Below is a small trained network, with its code and all its weights. Each question gives an input and a target symbol and asks what happens when units are switched off, that is, made to give their printed mean instead of their output.

import numpy as np


def w(rows, s, z=0):
    codes = np.array(rows[::2]) - 128.0
    scale = np.full(codes.shape[1], s)
    scale[-1] = z or s
    return codes * scale


def norm(h):
    return h / np.sqrt((h * h).mean(-1, keepdims=True) + 1e-5)


def f(y):
    return np.maximum(y, 0)


def softmax(a):
    e = np.exp(a - a.max(-1, keepdims=True))
    return e / e.sum(-1, keepdims=True)


def log_softmax(a):
    a = a - a.max(-1, keepdims=True)
    return a - np.log(np.exp(a).sum(-1, keepdims=True))


def net(x, mask):
    ids = ['ΓΛΦδηθμστ'.index(c) for c in x.split()]
    T = len(ids)
    res = E[ids] + P[:T]
    u = 0
    for l in range(2):
        r = norm(res)
        for j in range(3):
            rows = slice(3 * j, 3 * j + 3)
            q, k, v = (r @ M[l][rows].T for M in (Q, K, V))
            z = softmax(np.where(np.tri(T) > 0, q @ k.T / 3**0.5, -1e9)) @ v
            o = O[l][rows]
            res = res + np.where(mask[u + j], z, o[:, -1]) @ o[:, :-1]
        u += 3
        y = f(norm(res) @ A[l][:, :-1].T + A[l][:, -1])
        res = res + np.where(mask[u : u + 4], y, B[l][:, -1]) @ B[l][:, :-1]
        u += 4
    return log_softmax(norm(res)[-1] @ U[:, :-1].T + U[:, -1])


Q, K, V, O, A, B = {}, {}, {}, {}, {}, {}
E = w([
[161,29,166],'Γ',
[183,140,146],'Λ',
[74,133,212],'Φ',
[147,40,128],'δ',
[190,128,144],'η',
[145,254,67],'θ',
[191,130,144],'μ',
[136,126,163],'σ',
[124,126,165],'τ',
],0.017)
P = w([
[204,77,2],'0',
[217,117,116],'1',
[162,176,172],'2',
[134,186,167],'3',
[115,196,167],'4',
[94,199,165],'5',
[81,209,162],'6',
[69,213,161],'7',
],0.0053)
Q[0] = w([
[107,66,139],'0.h1',
[223,112,176],'0.h1',
[102,81,132],'0.h1',
[169,86,14],'0.h2',
[148,139,161],'0.h2',
[189,107,115],'0.h2',
[140,135,89],'0.h3',
[130,135,118],'0.h3',
[114,250,107],'0.h3',
],0.022)
K[0] = w([
[78,149,89],'0.h1',
[192,196,164],'0.h1',
[85,139,95],'0.h1',
[142,4,110],'0.h2',
[169,141,127],'0.h2',
[194,110,143],'0.h2',
[153,122,106],'0.h3',
[134,134,122],'0.h3',
[136,220,118],'0.h3',
],0.025)
V[0] = w([
[132,62,242],'0.h1',
[121,116,176],'0.h1',
[91,163,192],'0.h1',
[48,180,86],'0.h2',
[95,137,126],'0.h2',
[71,173,88],'0.h2',
[77,114,2],'0.h3',
[104,252,211],'0.h3',
[103,76,15],'0.h3',
],0.0094)
O[0] = w([
[180,71,47,214],'0.h1',
[148,114,93,155],'0.h1',
[151,143,83,134],'0.h1',
[152,49,71,43],'0.h2',
[144,101,96,99],'0.h2',
[142,62,89,64],'0.h2',
[63,121,105,2],'0.h3',
[250,164,72,179],'0.h3',
[43,111,130,27],'0.h3',
],0.011,0.0071)
A[0] = w([
[138,2,205,4],'0.n1',
[192,96,105,224],'0.n2',
[97,197,47,191],'0.n3',
[109,107,176,161],'0.n4',
],0.02,0.0034)
B[0] = w([
[252,211,184,166],'0.n1',
[47,128,191,250],'0.n2',
[72,177,148,154],'0.n3',
[151,122,159,175],'0.n4',
],0.02,0.011)
Q[1] = w([
[141,124,150],'1.h1',
[143,120,125],'1.h1',
[103,127,139],'1.h1',
[182,4,167],'1.h2',
[115,131,142],'1.h2',
[155,132,99],'1.h2',
[85,102,190],'1.h3',
[147,131,103],'1.h3',
[136,159,111],'1.h3',
],0.037)
K[1] = w([
[117,168,174],'1.h1',
[140,119,130],'1.h1',
[129,149,105],'1.h1',
[64,3,253],'1.h2',
[120,150,138],'1.h2',
[135,89,109],'1.h2',
[136,132,26],'1.h3',
[138,127,175],'1.h3',
[87,125,137],'1.h3',
],0.028)
V[1] = w([
[227,17,237],'1.h1',
[114,140,116],'1.h1',
[100,175,82],'1.h1',
[245,97,100],'1.h2',
[179,129,113],'1.h2',
[178,223,108],'1.h2',
[47,160,143],'1.h3',
[251,99,98],'1.h3',
[166,249,80],'1.h3',
],0.011)
O[1] = w([
[255,135,196,255],'1.h1',
[106,126,115,113],'1.h1',
[101,129,118,78],'1.h1',
[66,66,157,39],'1.h2',
[102,101,128,99],'1.h2',
[81,85,63,192],'1.h2',
[110,67,101,188],'1.h3',
[159,210,162,51],'1.h3',
[172,86,91,214],'1.h3',
],0.014,0.0067)
A[1] = w([
[94,80,70,2],'1.n1',
[191,186,74,207],'1.n2',
[67,198,78,146],'1.n3',
[21,93,2,70],'1.n4',
],0.015,0.0078)
B[1] = w([
[3,160,175,135],'1.n1',
[76,125,76,255],'1.n2',
[109,86,181,162],'1.n3',
[225,158,134,174],'1.n4',
],0.03,0.0084)
U = w([
[152,157,251,18],'Γ',
[193,198,71,217],'Λ',
[111,49,140,6],'Φ',
[28,93,189,67],'δ',
[103,109,48,233],'η',
[12,209,122,232],'θ',
[107,112,37,211],'μ',
[143,35,105,55],'σ',
[145,19,111,51],'τ',
],0.017,0.0018)

Each question gives the input, a string of symbols that net reads in full, and the target symbol t.
The units are the heads (3 rows each of Q, K, V and O) and the neurons (one row each of A and B). Each row of codes is followed by its name. A weight is (code - 128) times the scale printed after its matrix; where a second scale follows, it is the last column's (O, A, B and U).
mask holds one flag per unit, layer by layer, with each layer's heads first. A switched-off unit (its flag False) gives its mean, the last column of its rows in O or B, instead of its output. The means were averaged over made-up inputs and are rounded, as every weight is.
A unit's drop is (log p(t) with every unit on - log p(t) with that unit switched off) / (log p(t) with every unit on - log p(t) with every unit switched off).
top k neurons: the k neurons with the biggest drops, biggest first
top k neurons in layer l: the k neurons of layer l with the biggest drops, biggest first
drop when u is switched off: that unit's drop, to one decimal
input σ τ η Φ θ τ τ δ, target δ: top 2 neurons in layer 0	0.n4, 0.n2
input θ τ θ η σ τ σ, target Λ: top 2 neurons in layer 1	1.n4, 1.n3
input τ Φ τ δ δ, target Λ: top 2 neurons	0.n2, 0.n1
input τ σ σ σ μ τ, target Λ: top 2 neurons	1.n2, 0.n2
input η δ Φ τ μ Φ σ Φ, target Λ: top 2 neurons	0.n3, 1.n3
input Γ Λ μ τ τ Φ Γ, target Λ: top 2 neurons	0.n1, 0.n2
input σ δ θ δ Φ τ, target τ: top 2 neurons in layer 0	0.n2, 0.n3
input θ Γ τ τ τ Λ, target Λ: top 4 neurons	0.n2, 1.n4, 0.n1, 0.n4
input τ η θ Λ Λ η Λ τ, target τ: top 2 neurons	0.n2, 1.n2
input η σ σ σ Λ σ, target Λ: top 2 neurons	1.n3, 1.n2
input τ Φ θ, target θ: top 3 neurons	0.n3, 1.n3, 0.n2
input τ δ Γ θ σ, target σ: top 3 neurons	0.n2, 0.n3, 1.n2
input Φ Γ σ θ η Λ, target Λ: top 3 neurons	1.n4, 0.n1, 0.n2
input δ δ Λ θ μ μ, target η: top neuron	0.n1
input δ Φ μ σ Γ δ, target Λ: top neuron	0.n2
input Γ μ τ Φ τ η τ, target Λ: top 2 neurons in layer 0	0.n1, 0.n4
input σ σ η σ δ θ μ, target μ: drop when 1.h3 is switched off	0.2
input Γ Φ Φ, target Λ: drop when 0.n4 is switched off	0.1
input μ σ σ δ θ τ Γ η, target η: drop when 0.h3 is switched off	0.6
input σ δ τ Λ μ η τ θ, target θ: drop when 0.h1 is switched off	0.0
input μ Γ Γ θ μ, target μ: top neuron	1.n2
